Each row has a class, written after it.
[ 18  49  25   3  -6  -7   3 -15  -3   1 -25  -7 -21  33 -23   4  18 -41
   1  45 -22  24 -28  42  28  25 -22  16  -9 -26  21  15   0 -16] | z753
[ 12  -6  14  -4  41   5  -7  21 -13 -10 -16 -20  15  12  36 -13 -12  20
  -1   3 -17  -2  -2 -17 -13  19  25   6  49 -18  35  14   1  19] | z42
[ -2 -83  -1 -18   0  -6   2   2 -33   1   2  -7   7 -22  48 -12 -17  48
  11 -40  -2 -36  20 -15 -52  28  27 -20  -9  -9  21  32 -26   4] | z917
[  6  74  -2  18  20   3   3   3  13  -6 -17  -2 -16  36 -12  10 -16 -33
  -4  45 -31  27 -25  30  41  -4  -8  25  13  -7  18   0  -4  -5] | z917
[  9 -35  42  -9  37  -4  -7  18 -24  -7 -20 -21  24   1  45 -19   8  44
  -1 -43   4  -6  13 -20 -49  12  27 -11  37 -41  22  13   0   9] | z42
[ 12   2  -1  -4  -8  -8  -5  -6 -12  -7   7   6  -6   7  -1  -2   8   0
  12  37 -27 -12  -9   7  13  28  -5  23  -5  21   9  16  -2  11] | z556
[ 24  40  27  27  14  -5  12  -1 -38 -20 -24 -22 -19  55  31   8 -13 -19
   1  63 -61  29 -38  29  11  57   8  33  41 -44  48  26   2   7] | z594
[  9 -80   4 -24  -2 -10  -3  -6 -21   3  14   4   4 -20  27 -17  10  44
  21 -37   9 -39  26 -26 -51  23   7 -30 -35  15  -9  29 -17   4] | z684
[ 15 -34  -6  -3  16  -8  -7  12 -31   2   8  -7  21   5  41   1 -34  56
  11  14 -24 -24   8 -16 -20  57  28   0  32  19  12  35  -9  28] | z532
[ 12 114  54  43  21  19  14  13  21 -21 -38 -20 -13  59  -1  -2  -5 -67
 -28  35  -4  96 -23  25  25 -33   2  23  36 -59  13 -23  23 -24] | z532
[  6 -89 -18 -30  10  -8 -13 -13 -20  15  25  -7  15 -31  24 -16  -9  68
   5 -43  21 -56  32 -28 -53   9  12 -27 -13  31 -11  19  -7  14] | z991
[ 10  11 -35   8   6  -9  -6   4  -1   5  18  19  14   2 -10  25 -16  17
  14  48 -29 -33 -13   5  44  35  -4  28  28  38  -3   2   4  10] | z91
[ -6 -65  -6 -18  -6   4 -13  -4   9   4  19   5   2 -23  11 -18  17  15
   2 -32  26 -32  16 -17 -27  -1  -2 -35 -33  20 -26  -4   4   7] | z556
[ -2  59  -9   2  -8  -9  -5 -14  14   0  -5  15 -19  14 -47  21  10 -46
   6  62 -25  -2 -19  24  45  -1 -35  21   8  15   0  -4   7  -2] | z293
[  3 -83 -51 -33 -19 -13 -15 -26   7  16  45  14  -4 -54  -5  -6  -7  33
  37  -9  13 -83  27 -18 -13  10 -19 -22 -50  63 -23   6  -7  23] | z42
[-11  30   7   0   5   6  -3  10   2  -8 -11   6   4   3 -14   7   7 -17
 -13  23 -10  13  -3 -15  19 -12   8  19  33  -3   6   0   3  10] | z293
[ -3 -13  12  -8 -15   0  -3 -17  12   0   5   7 -14  -6 -14 -11  24 -17
   5  -3  14  -1   6  -2  -4 -16 -22 -11 -47   6 -18  -9  11 -12] | z556
[  0 -35   2 -10   3   0  -9   0  -2   5  10   4  -2  -7  13 -13   8  19
   5 -16   9 -20  10  -6 -20   6  -4 -19 -26   8 -13   3   3   0] | z556
[  4 -36   6  -3  -8   0   2  -3  -7   4  11   0   6 -11  20 -11 -16  15
   5 -15  10  -8  18 -13 -26   0  16 -16   6  -4  -6   5  -8   5] | z532
[  3 -16  13  -4  17   7  -2   0  15  -5   8  -1  -3  -5  13 -21  17   2
  -3 -40  26  12  12 -26 -29 -32   8 -18  -8  -8 -24  -5  -2  -3] | z684
[  2  40 -19  10  10  -6  -4  -9  23  12   7  14   5  13 -39  14   6 -17
   5  28 -14  -5 -16  14  42 -13 -18  17  23  24 -19 -19  12  -6] | z91
[  6  85  22  27  11   8  11  11  17  -2 -20  -3  -7  35  -3   7 -16 -44
 -13  32 -13  56 -17  22  27 -16   0  23  23 -36  10 -14  14 -19] | z532
[  4 -63   6 -18  -5 -11  -3 -15 -33   5   2 -13   2 -18  24 -13  10  32
  13 -39   6 -31  11 -14 -45  33  14 -27  -4   1   3  35 -26  15] | z115
[ 29   1  48   2 -37 -15   6 -37 -58 -24 -28  -4 -49  48  14   2  20 -58
  26  70 -40  19 -21  26  -3  66 -25  11 -24 -24  47  61 -11  -1] | z556
[ -1 -48   0 -14 -28  -4   6 -27  -6   9  12  14  -8 -27 -13   1  20 -11
   9 -19  21 -24  13 -11 -10 -11 -17 -11 -37  11 -22   2  -8  -6] | z91
[  1  14 -31  -6 -19   0  -5 -24  29  13  19  14 -13 -14 -36   7  14 -28
   5  28   3 -19 -12  15  32  -5 -23   5 -27  27 -20  -6   2   7] | z753
[ -4 -29  -2  -3   3   3   3   3 -14  -8  -1  -3   9 -11   8  -1  -1  22
  -2  -2  -5 -12   6 -13  -9  12  11   5  -3  -1  11   9   5  20] | z594
[  1  45  38  15  50  11  -3  37   5 -17 -29 -19  28  30  22 -11  -8  12
 -14  -4  -5  40 -10 -17  -2 -23  28  21  75 -42  28  -8  13  12] | z42
[ 15  18 -10  -3 -11 -20 -10 -21 -25  -6  -1  12 -29   7 -22  20   6 -21
  15  64 -42 -26  -9  25  25  48 -15  18  21  18  27  37 -13  11] | z293
[ -1  17  30   0  -9   1  10 -13 -12  -4 -20  -8 -29  21  -1  -3  17 -39
   1  -1  -1  20 -13  10  -4  -5 -13  -3  -5 -37  12  12  -6 -13] | z115
[ -8  84  65  20  18  19  15  -1  31 -14 -40  -7 -13  42 -16 -20  30 -75
 -25 -22  31  96 -12   1  -1 -68 -12   6   3 -69 -14 -35  23 -42] | z684
[  12 -113    5  -32   -5  -11  -13  -18  -25    1   18  -14    7  -38
   44  -23    6   52   27  -38   10  -63   28  -32  -59   25    6  -28
  -19   10   12   27  -18   21] | z42
[ 12   7   9  17  31   8   1   6  -9  -3  -8 -13  13  23  20  -2 -10   3
  -3  12 -14   8  -9  -9   2   8  16   4  47 -10   2   2   2   5] | z91
[ 10 -78  -6 -20   7  -8  -7  -9 -24  12  11  -4  15 -24  14 -12   4  51
  11 -36   4 -45  20 -20 -31  28   9 -20   0  23  -8  16 -13   9] | z91
[ 24 105  17  31  24   0  11  18  -8 -12 -24  -4 -13  60   6  22 -32 -41
  -5  85 -57  48 -39  34  46  32   6  44  57 -27  36  14   3   5] | z532
[  9  -7  24  -6  -3   3   7 -11   1  -8  -5  -8 -18  -3   6 -18  13 -24
  12  -6   8   6   7  -7 -11 -23 -15  -6 -20 -22  16  -4   2 -11] | z42
[ 29  11  36   8   0  -8   3 -13 -35  -2 -17 -17 -18  41  33   0 -11 -13
   5  41 -36  19 -15  19  -8  52   1   5  17 -24  32  39 -15   1] | z532
[-11  28 -19   2  -7  12   3  -5  42   7  10  10   3 -14 -33   1  11 -18
  -6   8  24   7  -2  -4  23 -41 -10   5 -23   7 -32 -33  25  -9] | z753
[  2 -43   0 -10 -15  -7   2 -12 -23  -2  -2   1  -9 -12  23  -1  -7  12
   9 -10 -10 -21   6   1 -21  27  10  -5 -13  -7  21  25 -25   3] | z917
[  7  -6  -1  -5  -2  -1  -1 -12  -8   3   9  -3 -14  17   5   1 -12 -13
   2  26  -8 -11  -5   6   5   8  -9   6  -8   6   6  11   7  -2] | z991
[  2 -34 -18  -9 -13  -8  -4 -14  -8  12  12  12   7  -8 -12  12  -1  19
  16  22 -10 -35   6  -8  12  21 -11   6 -16  37 -13  11   1   3] | z91
[ 23   6 -24  -9 -12 -20  -2 -18 -30   4  14  12 -20  25  -7  32 -25  10
  21  88 -52 -41 -15  20  27  59 -25  29 -18  43  18  43  -7  20] | z991
[-13  16 -52   2  17   4 -14  12  31  15  25   9   7  -7  -9  13 -21  19
   3  10   0 -33 -10  -4  28   0  -3  -2  12  40 -26 -13   9  17] | z115
[ -6 -58 -51  -6  42  -3 -23  31  -9   6  21  -1  43 -22  21  -2 -42 110
   6 -19 -16 -59  20 -27 -15  42  37  -4  43  42   6  10   9  46] | z594
[ 25  54  53  15  22  -7  10   6 -36 -21 -33 -10 -11  61  27  -1   9 -25
   0  42 -52  50 -28   8   1  40  15  35  46 -44  35  38 -10   0] | z684
[-12  13   0  -4  -7   4  -2 -10  16   6   0   1  -8  -4 -21  -8  21 -18
  -1 -24  22   3   1  -2   6 -31 -11 -10  -7  -1 -16 -12   6  -8] | z115
[ 21  -5 -34  -4  -7 -13 -11 -11 -14   4  20   7 -11  11  -3  16 -33   9
  22  74 -54 -39  -5  15  32  64  -9  21  13  51  22  38 -13  29] | z532
[  1  11   1  -1  12  -5  -1  12 -14  -6  -5  -5  16   6   9  10  -1  20
   4  17 -17  -8 -16  -7  10  24  15  17  32   3  13  20 -11  19] | z115
[ -3  43  36   9 -12   5   7 -16  31  -4  -9   9 -25  26 -25 -11  37 -66
  -6  -4  11  45  -9   9   8 -46 -18  -4 -17 -31 -18 -18   8 -29] | z684
[ 12  76  -5  29  65  13  -7  53  -1  -3 -23 -13  28  40  36   6 -48  32
 -22  29 -35  36 -34  10  28  43  48  32  97 -39  38   3   7  15] | z753
[ 24  18  -6   4  16 -10 -10  10 -26  -5   3  -2   4  32  24  13 -30  15
   7  66 -53 -16 -19  12  26  65  14  32  60  17  28  34  -7  30] | z532
[ 14  72  17  18  18   0   5  -3  14 -10  -9   0 -22  46  -5   5   4 -41
   2  49 -35  35 -25  17  26  -2 -15  32   9 -16   0  -1   7 -13] | z684
[-19 -87  30 -33 -47   2  13 -34 -11  -6   7   0 -17 -48 -13 -22  51 -16
   8 -67  49 -16  30 -44 -48 -43  -2 -40 -59  -6 -13  15 -19   2] | z115
[  0  12  -2  -1  28   3  -4  21  -6 -12 -18  -8  16  14  10   1 -19  24
  -6  16 -21   4  -4  -5  10  10  24  21  32   1  23  12  -3  10] | z917
[  4 -95   8 -29  -5 -10 -12 -11 -12  13  17 -10  21 -38  26 -27   5  54
  10 -66  32 -40  35 -23 -59   8   7 -35 -14  14 -15  13 -15   6] | z532
[  3 -20  19   5  10  -2   3   5 -31 -12 -14 -10  10   6  18  -1  -3  29
  -4  -3 -10  -1   0  -3 -20  32  21   2  16 -21  21  20   2  22] | z594
[  4  11  14   8 -27  -9  13 -26 -11  -7  -4   3 -30  18 -12   7  13 -33
   9  29 -20   6 -17  23   6   7 -21  11 -20 -22   5   2   8  -2] | z594
[ 24 -55 -13 -20 -14 -23  -5 -28 -28   1  25   8 -12  -6  25   3   5  16
  38  31 -33 -51  -2  -1 -14  62 -15   6 -25  33   4  46 -27  15] | z684
[-17  65  41  21  46  20   6  44  22  -4 -38 -13  24  35  10 -12 -13   3
 -36 -33  11  63 -12   4   3 -50  36   6  46 -62   8 -29   9 -20] | z917
[-12   0  -1 -14   3   3  -7  -3  34  11  12   8   7 -16 -19  -4  13   0
   4  -8  23 -17   9 -14   8 -50 -22   1 -25  10 -25 -28  15   0] | z42
[ -5  62  43  21  11  12  12   8  -8  -8 -39  -4 -11  29   5   5   5 -45
 -21  13  -8  56 -14   2   0  -6   6  -1  33 -61  21  -7   7 -19] | z293
[-18 -37  29  -4  15  18  -1  11   9  -3  -4  -9  19 -30  24 -23  18  16
 -21 -69  50   8  30 -44 -49 -57  22 -34  14 -38 -21 -26   0  -7] | z293
[-13  -9   7  -9 -37  16   2 -33  43   8   6   6 -25 -22 -39 -14  43 -56
 -13 -20  47  11   8  -1   4 -59 -23 -23 -54 -13 -30 -27   9 -17] | z753
[  0  24 -12  10  21  -1 -12   7  14   1   7   7   7   2  -6  -2  -3   3
   2   8  -3   0  -5   9  12   6   3   1  10  13 -12 -10  16   3] | z556
[ 11  85  36  16  -9  -1   8 -13   0 -19 -19   6 -31  45 -27   9  26 -77
  -4  69 -29  47 -37  32  46   2 -25  42  -1 -16  11   3  12  -5] | z556
[   0 -114  -38  -47  -47  -18  -10  -38  -15   19   44   18   -8  -69
   -7   -9   25   29   25  -21    6  -93   28  -18  -32   25  -17  -34
  -49   62  -16   21  -35   16] | z293
[  2 -62 -41  -8  37   2 -17  24 -19   4  23 -14  29 -17  52 -11 -39  85
  12 -26 -10 -53  10 -32 -26  48  41 -16  49  28   8  23 -15  36] | z115
[-26  22 -36  13  58  23  -7  53  50   9  12   0  48 -18  13 -13 -38  53
 -22 -55  24  -1  12 -22   4 -55  43  -6  36   6 -32 -55  21   0] | z917
[  0 -21 -22  -7  38   6 -14  39   1   9   7  -5  40  -8  24  -5 -32  78
  -4  -9  -2 -28   3 -17  -3  29  32   4  34   9   4   5   3  23] | z753
[ 15  -8  16   0  -5   0   5 -11 -28  -3 -11  -9 -12  11  21  -5  -3 -10
   6  19 -15   5 -12   8  -7  40  10   7  10 -31  28  29 -14   5] | z753
[  6  -7  37   3  27   7   3  23 -17  -6 -14 -19  27  12  39 -19 -15  26
 -11 -27   3  27   5 -22 -27   5  35   0  49 -29  17   9  -5   9] | z532
[  4 -48 -14 -22 -39  -3   1 -32  11   8  25   8 -16 -33 -21 -11  25  -7
  16  -9  22 -29  11  -4  -6 -11 -22 -15 -57  19 -20   0  -8  -2] | z753
[  4 -13  24 -17 -27 -11   1 -46  14   7   6   8 -32  -4 -30 -17  49 -42
   8 -20  18   4   6   7 -18 -25 -31 -15 -53  -2 -28  -1  -5 -24] | z684
[ 12 -10  32   1  10  -1   2   3 -26 -12 -14  -9  -8  20  28  -7   6  -1
   4  16 -19   4  -5   2 -18  30   4   0  -5 -20  18  23  -2   4] | z556
[-26   2 -58  12  63  14 -17  48  46  19  28   7  68 -29  -1   5 -45  84
 -14 -40   6 -31  13 -38  13 -15  35  12  56  47 -51 -52  33  23] | z91
